Below is a small trained network, with its code and all its weights. Each question gives an input and a class and asks what happens when units are switched off, that is, made to give their printed mean instead of their output.

import numpy as np


def w(rows, s, z=0):
    codes = np.array(rows[::2]) - 128.0
    scale = np.full(codes.shape[1], s)
    scale[-1] = z or s
    return codes * scale


def f(y):
    return np.maximum(y, 0)


def log_softmax(a):
    a = a - a.max(-1, keepdims=True)
    return a - np.log(np.exp(a).sum(-1, keepdims=True))


def net(x, mask):
    res = np.array(x, float).reshape(1, 8) / 4 @ E
    y = f(res @ A[0][:, :-1].T + A[0][:, -1])
    res = res + np.where(mask, y, B[0][:, -1]) @ B[0][:, :-1]
    return log_softmax(res[-1] @ U[:, :-1].T + U[:, -1])


A, B = {}, {}
E = w([
[114,152,113,137,127],'x0',
[141,112,129,125,124],'x1',
[189,139,74,135,239],'x2',
[137,106,152,117,133],'x3',
[104,57,147,249,150],'x4',
[130,127,126,128,126],'x5',
[218,194,210,177,96],'x6',
[126,130,128,128,129],'x7',
],0.017)
A[0] = w([
[206,190,195,172,110,147],'neuron 0',
[37,70,111,105,121,224],'neuron 1',
[137,150,133,43,68,248],'neuron 2',
[198,184,122,94,152,163],'neuron 3',
[134,93,147,111,153,161],'neuron 4',
[112,86,93,101,95,254],'neuron 5',
[175,110,109,173,206,72],'neuron 6',
[109,122,187,175,61,180],'neuron 7',
[138,124,95,82,156,168],'neuron 8',
[107,133,62,61,202,194],'neuron 9',
[113,60,122,253,132,162],'neuron 10',
[175,149,106,130,250,135],'neuron 11',
[128,108,117,165,25,211],'neuron 12',
[178,151,98,132,244,139],'neuron 13',
[141,137,130,86,123,234],'neuron 14',
],0.016,0.0073)
B[0] = w([
[222,200,167,199,33,251],'neuron 0',
[28,165,89,133,234,226],'neuron 1',
[109,208,37,54,87,227],'neuron 2',
[212,138,125,76,75,201],'neuron 3',
[103,148,101,130,144,154],'neuron 4',
[60,157,126,60,217,189],'neuron 5',
[178,102,84,196,187,199],'neuron 6',
[95,176,210,145,99,218],'neuron 7',
[127,66,108,73,137,179],'neuron 8',
[140,48,100,63,162,228],'neuron 9',
[86,108,194,236,199,253],'neuron 10',
[249,60,48,156,167,223],'neuron 11',
[90,171,177,132,124,203],'neuron 12',
[201,95,106,147,113,223],'neuron 13',
[118,155,69,77,102,177],'neuron 14',
],0.011,0.026)
U = w([
[64,207,42,50,153,253],'0',
[129,225,117,71,4,116],'1',
[155,19,74,15,160,161],'2',
[254,158,73,102,69,98],'3',
[32,141,165,144,226,97],'4',
[108,165,233,199,98,104],'5',
[111,31,60,203,224,52],'6',
[216,141,114,254,151,111],'7',
],0.0093,0.0053)

Each question gives the input, the list of numbers given to net, and the class t.
The units are the neurons (one row each of A and B). Each row of codes is followed by its name. A weight is (code - 128) times the scale printed after its matrix; where a second scale follows, it is the last column's (A, B and U).
mask holds one flag per neuron, in row order. A switched-off neuron (its flag False) gives its mean, the last column of its row in B, instead of its output. The means were averaged over made-up inputs and are rounded, as every weight is.
A unit's drop is (log p(t) with every unit on - log p(t) with that unit switched off) / (log p(t) with every unit on - log p(t) with every unit switched off).
The circuit of an input: a set's keep is (log p(t) with only the set's units on - log p(t) with every unit switched off) / (log p(t) with every unit on - log p(t) with every unit switched off). Starting from the 12 units with the biggest drops (on a tie, the unit counted first), units are removed one at a time, each time the one whose removal leaves the highest keep (on an exact tie, the one counted first), for as long as the keep stays at least 0.8.
units of the circuit, in order: the units of the circuit, biggest drop first
most important unit: the unit with the biggest drop
k most important neurons: the k neurons with the biggest drops, biggest first
drop when u is switched off: that unit's drop, to one decimal
input [-2,4,5,-1,-4,-3,0,-3], class 2: units of the circuit, in order -> (neuron 9)
input [4,0,3,8,-1,-5,0,-2], class 2: units of the circuit, in order -> (neuron 0; neuron 10)
input [3,0,0,3,-2,-4,0,-8], class 0: 2 most important neurons -> (neuron 0; neuron 11)
input [3,0,5,7,-1,-1,0,-8], class 2: 3 most important neurons -> (neuron 0; neuron 10; neuron 9)
input [-2,-6,2,3,0,-3,7,-6], class 3: 2 most important neurons -> (neuron 10; neuron 3)
input [8,4,6,6,0,-8,-4,7], class 2: 2 most important neurons -> (neuron 10; neuron 9)
input [7,2,-8,-8,7,7,-1,-1], class 4: 2 most important neurons -> (neuron 0; neuron 1)
input [1,4,0,0,-8,4,2,-6], class 1: 2 most important neurons -> (neuron 11; neuron 2)
input [8,-6,-5,-1,0,3,0,4], class 0: 2 most important neurons -> (neuron 10; neuron 0)
input [4,-4,3,5,-4,3,-4,8], class 2: drop when neuron 0 is switched off -> 0.0
input [-3,-2,-6,3,0,0,3,-6], class 1: drop when neuron 10 is switched off -> 0.8
input [-1,3,0,1,4,1,7,-7], class 5: drop when neuron 11 is switched off -> 0.2
input [-3,-3,-1,-4,6,-7,-5,-4], class 4: drop when neuron 8 is switched off -> 0.0
input [-3,-4,0,1,2,6,4,-2], class 5: most important unit -> neuron 11
